Below are the code and all the weights of a small trained network. Each question names an input and a class and asks about switching units off, where a switched-off unit gives its printed mean instead of its output.

import numpy as np


def w(rows, s, z=0):
    codes = np.array(rows[::2]) - 128.0
    scale = np.full(codes.shape[1], s)
    scale[-1] = z or s
    return codes * scale


def norm(h):
    return h / np.sqrt((h * h).mean(-1, keepdims=True) + 1e-5)


def f(y):
    return y / 2 * (1 + np.tanh(0.7978845608 * (y + 0.044715 * y**3)))


def log_softmax(a):
    a = a - a.max(-1, keepdims=True)
    return a - np.log(np.exp(a).sum(-1, keepdims=True))


def net(x, mask):
    res = np.array(x, float).reshape(1, 3) / 4 @ E
    u = 0
    for l in range(4):
        y = f(norm(res) @ A[l][:, :-1].T + A[l][:, -1])
        res = res + np.where(mask[u : u + 14], y, B[l][:, -1]) @ B[l][:, :-1]
        u += 14
    return log_softmax(norm(res)[-1] @ U[:, :-1].T + U[:, -1])


A, B = {}, {}
E = w([
[121,130,31,23,148,254],'x0',
[207,127,86,90,184,116],'x1',
[198,227,242,106,140,189],'x2',
],0.0063)
A[0] = w([
[134,99,103,152,107,115,47],'L0N1',
[146,123,177,106,153,136,107],'L0N2',
[180,119,116,139,130,172,165],'L0N3',
[137,94,116,182,82,111,160],'L0N4',
[129,81,110,176,89,141,27],'L0N5',
[105,67,124,108,108,171,139],'L0N6',
[99,165,127,157,110,76,157],'L0N7',
[86,128,194,123,122,95,137],'L0N8',
[124,103,92,113,118,159,155],'L0N9',
[166,114,45,132,170,89,111],'L0N10',
[199,254,214,84,113,203,1],'L0N11',
[167,102,95,147,158,87,109],'L0N12',
[19,143,96,92,74,130,45],'L0N13',
[169,153,34,213,162,75,90],'L0N14',
],0.0098,0.003)
B[0] = w([
[93,100,105,94,168,131,131],'L0N1',
[53,89,75,121,153,163,144],'L0N2',
[124,172,15,24,65,132,157],'L0N3',
[82,51,107,140,108,113,168],'L0N4',
[41,48,147,125,125,86,132],'L0N5',
[209,122,158,132,27,67,158],'L0N6',
[106,74,30,217,148,123,166],'L0N7',
[128,153,149,218,80,154,167],'L0N8',
[215,145,123,100,78,134,165],'L0N9',
[186,119,94,148,151,113,186],'L0N10',
[75,20,138,37,127,208,255],'L0N11',
[129,45,65,90,130,77,158],'L0N12',
[152,153,200,128,2,100,164],'L0N13',
[191,33,100,139,219,107,175],'L0N14',
],0.0055,0.0075)
A[1] = w([
[154,42,159,216,176,104,224],'L1N1',
[51,146,129,223,151,20,77],'L1N2',
[146,115,150,143,211,29,33],'L1N3',
[172,147,96,138,214,84,51],'L1N4',
[191,137,92,109,134,226,253],'L1N5',
[130,35,123,120,134,79,155],'L1N6',
[136,151,190,154,139,103,53],'L1N7',
[199,156,123,97,159,116,27],'L1N8',
[151,232,177,63,130,188,181],'L1N9',
[116,97,177,67,137,199,65],'L1N10',
[22,194,200,126,59,140,93],'L1N11',
[31,83,165,226,72,125,152],'L1N12',
[99,147,141,85,177,130,107],'L1N13',
[254,70,31,177,78,108,197],'L1N14',
],0.0089,0.0019)
B[1] = w([
[104,146,161,110,177,159,223],'L1N1',
[228,127,163,89,155,180,201],'L1N2',
[1,61,188,96,204,133,162],'L1N3',
[122,75,129,76,38,72,149],'L1N4',
[214,106,84,149,140,87,218],'L1N5',
[100,174,119,77,125,176,197],'L1N6',
[82,151,64,177,160,193,127],'L1N7',
[195,182,81,114,96,117,140],'L1N8',
[193,13,130,8,124,109,191],'L1N9',
[178,80,145,122,184,171,193],'L1N10',
[168,160,126,117,135,61,169],'L1N11',
[128,236,88,128,145,231,222],'L1N12',
[132,93,98,149,105,138,132],'L1N13',
[112,178,137,103,83,35,255],'L1N14',
],0.0065,0.0081)
A[2] = w([
[165,169,65,122,144,80,7],'L2N1',
[92,150,134,195,167,155,55],'L2N2',
[111,162,122,186,166,162,58],'L2N3',
[155,92,87,131,97,43,146],'L2N4',
[111,36,116,95,156,94,161],'L2N5',
[142,67,197,153,129,160,39],'L2N6',
[115,111,116,78,128,76,151],'L2N7',
[213,71,112,77,203,146,218],'L2N8',
[128,97,92,91,108,131,76],'L2N9',
[87,74,178,55,174,115,147],'L2N10',
[119,172,147,162,88,2,115],'L2N11',
[117,92,143,178,156,172,185],'L2N12',
[105,142,120,208,185,169,199],'L2N13',
[147,77,108,101,103,122,109],'L2N14',
],0.011,0.0021)
B[2] = w([
[215,190,94,150,153,89,150],'L2N1',
[218,188,219,128,160,178,153],'L2N2',
[232,141,239,142,172,146,151],'L2N3',
[71,175,185,142,210,152,187],'L2N4',
[60,106,134,140,194,132,204],'L2N5',
[182,72,35,81,114,110,145],'L2N6',
[125,135,123,189,171,116,178],'L2N7',
[2,154,102,162,50,179,254],'L2N8',
[145,160,164,192,126,141,164],'L2N9',
[110,63,54,138,210,87,199],'L2N10',
[95,87,66,119,147,231,157],'L2N11',
[222,146,126,94,112,186,152],'L2N12',
[215,242,209,160,161,87,165],'L2N13',
[174,109,250,119,148,156,176],'L2N14',
],0.0064,0.011)
A[3] = w([
[96,181,104,98,101,60,58],'L3N1',
[82,110,150,91,163,68,4],'L3N2',
[4,120,159,166,46,117,61],'L3N3',
[143,50,235,121,203,161,120],'L3N4',
[211,157,102,95,71,177,186],'L3N5',
[161,114,180,129,85,135,88],'L3N6',
[193,196,72,104,159,85,54],'L3N7',
[130,163,186,188,196,121,198],'L3N8',
[138,196,184,149,107,53,138],'L3N9',
[187,114,126,38,197,133,37],'L3N10',
[169,123,183,100,93,146,86],'L3N11',
[115,33,118,129,159,188,33],'L3N12',
[143,74,1,91,125,131,161],'L3N13',
[159,142,215,234,147,164,16],'L3N14',
],0.0096,0.0026)
B[3] = w([
[153,132,110,150,68,165,143],'L3N1',
[112,14,126,142,149,111,147],'L3N2',
[44,208,196,228,116,166,137],'L3N3',
[126,196,74,111,45,101,225],'L3N4',
[81,108,143,158,183,37,233],'L3N5',
[116,107,167,98,151,109,139],'L3N6',
[206,140,82,159,72,54,179],'L3N7',
[147,104,207,164,217,143,195],'L3N8',
[144,134,81,86,153,239,163],'L3N9',
[89,159,70,236,35,195,186],'L3N10',
[116,71,166,79,168,124,157],'L3N11',
[168,77,45,68,131,237,217],'L3N12',
[189,181,161,126,102,111,253],'L3N13',
[222,146,129,103,221,254,183],'L3N14',
],0.0076,0.0071)
U = w([
[232,216,197,199,201,242,159],'0',
[215,180,34,155,36,63,252],'1',
[58,41,48,199,223,67,206],'2',
[179,49,15,52,47,252,182],'3',
[135,81,178,65,37,56,120],'4',
[73,212,149,206,24,151,203],'5',
[174,69,135,206,98,140,2],'6',
[150,96,125,185,110,136,2],'7',
],0.012,0.0062)

Each question gives the input, the list of numbers given to net, and the class t.
The units are the neurons (one row each of A and B). Each row of codes is followed by its name. A weight is (code - 128) times the scale printed after its matrix; where a second scale follows, it is the last column's (A, B and U).
mask holds one flag per neuron, layer by layer. A switched-off neuron (its flag False) gives its mean, the last column of its row in B, instead of its output. The means were averaged over made-up inputs and are rounded, as every weight is.
A unit's drop is (log p(t) with every unit on - log p(t) with that unit switched off) / (log p(t) with every unit on - log p(t) with every unit switched off).
most important unit: the unit with the biggest drop
k most important neurons: the k neurons with the biggest drops, biggest first
k most important neurons of layer l: the k neurons of layer l with the biggest drops, biggest first
drop of u: that unit's drop, to one decimal
input [0,8,2], class 1: most important unit => L0N3
input [2,-2,-2], class 5: 3 most important neurons => [L1N2, L0N11, L3N3]
input [1,6,2], class 3: 2 most important neurons => [L0N11, L2N8]
input [4,-2,-3], class 4: 2 most important neurons => [L0N13, L2N8]
input [6,-1,-8], class 1: 3 most important neurons => [L0N11, L2N8, L1N14]
input [5,-7,-2], class 5: 3 most important neurons of layer 0 => [L0N13, L0N11, L0N6]
input [-1,-5,-6], class 5: 3 most important neurons => [L0N13, L0N6, L1N10]
input [3,-1,-7], class 5: 2 most important neurons => [L0N13, L1N5]
input [8,-3,0], class 4: 2 most important neurons => [L0N6, L0N11]
input [5,-4,-4], class 5: 2 most important neurons => [L1N2, L0N11]
input [2,-2,-1], class 4: 2 most important neurons => [L2N8, L0N7]
input [7,-4,-6], class 5: 2 most important neurons => [L0N13, L1N2]
input [-1,-8,6], class 3: 2 most important neurons => [L0N11, L1N9]
input [0,-1,-1], class 5: 2 most important neurons => [L0N13, L1N5]
input [6,-8,-1], class 4: most important unit => L2N8
input [-1,-8,-3], class 0: 2 most important neurons of layer 1 => [L1N12, L1N14]
input [8,-2,-1], class 4: 2 most important neurons of layer 1 => [L1N9, L1N12]
input [4,6,-8], class 1: drop of L0N11 => 0.1
input [2,1,-7], class 2: drop of L2N4 => 0.2
input [-7,-4,-8], class 0: most important unit => L1N12
input [-6,-3,-7], class 0: drop of L1N12 => 0.8
input [-3,-3,7], class 3: drop of L0N11 => 0.6
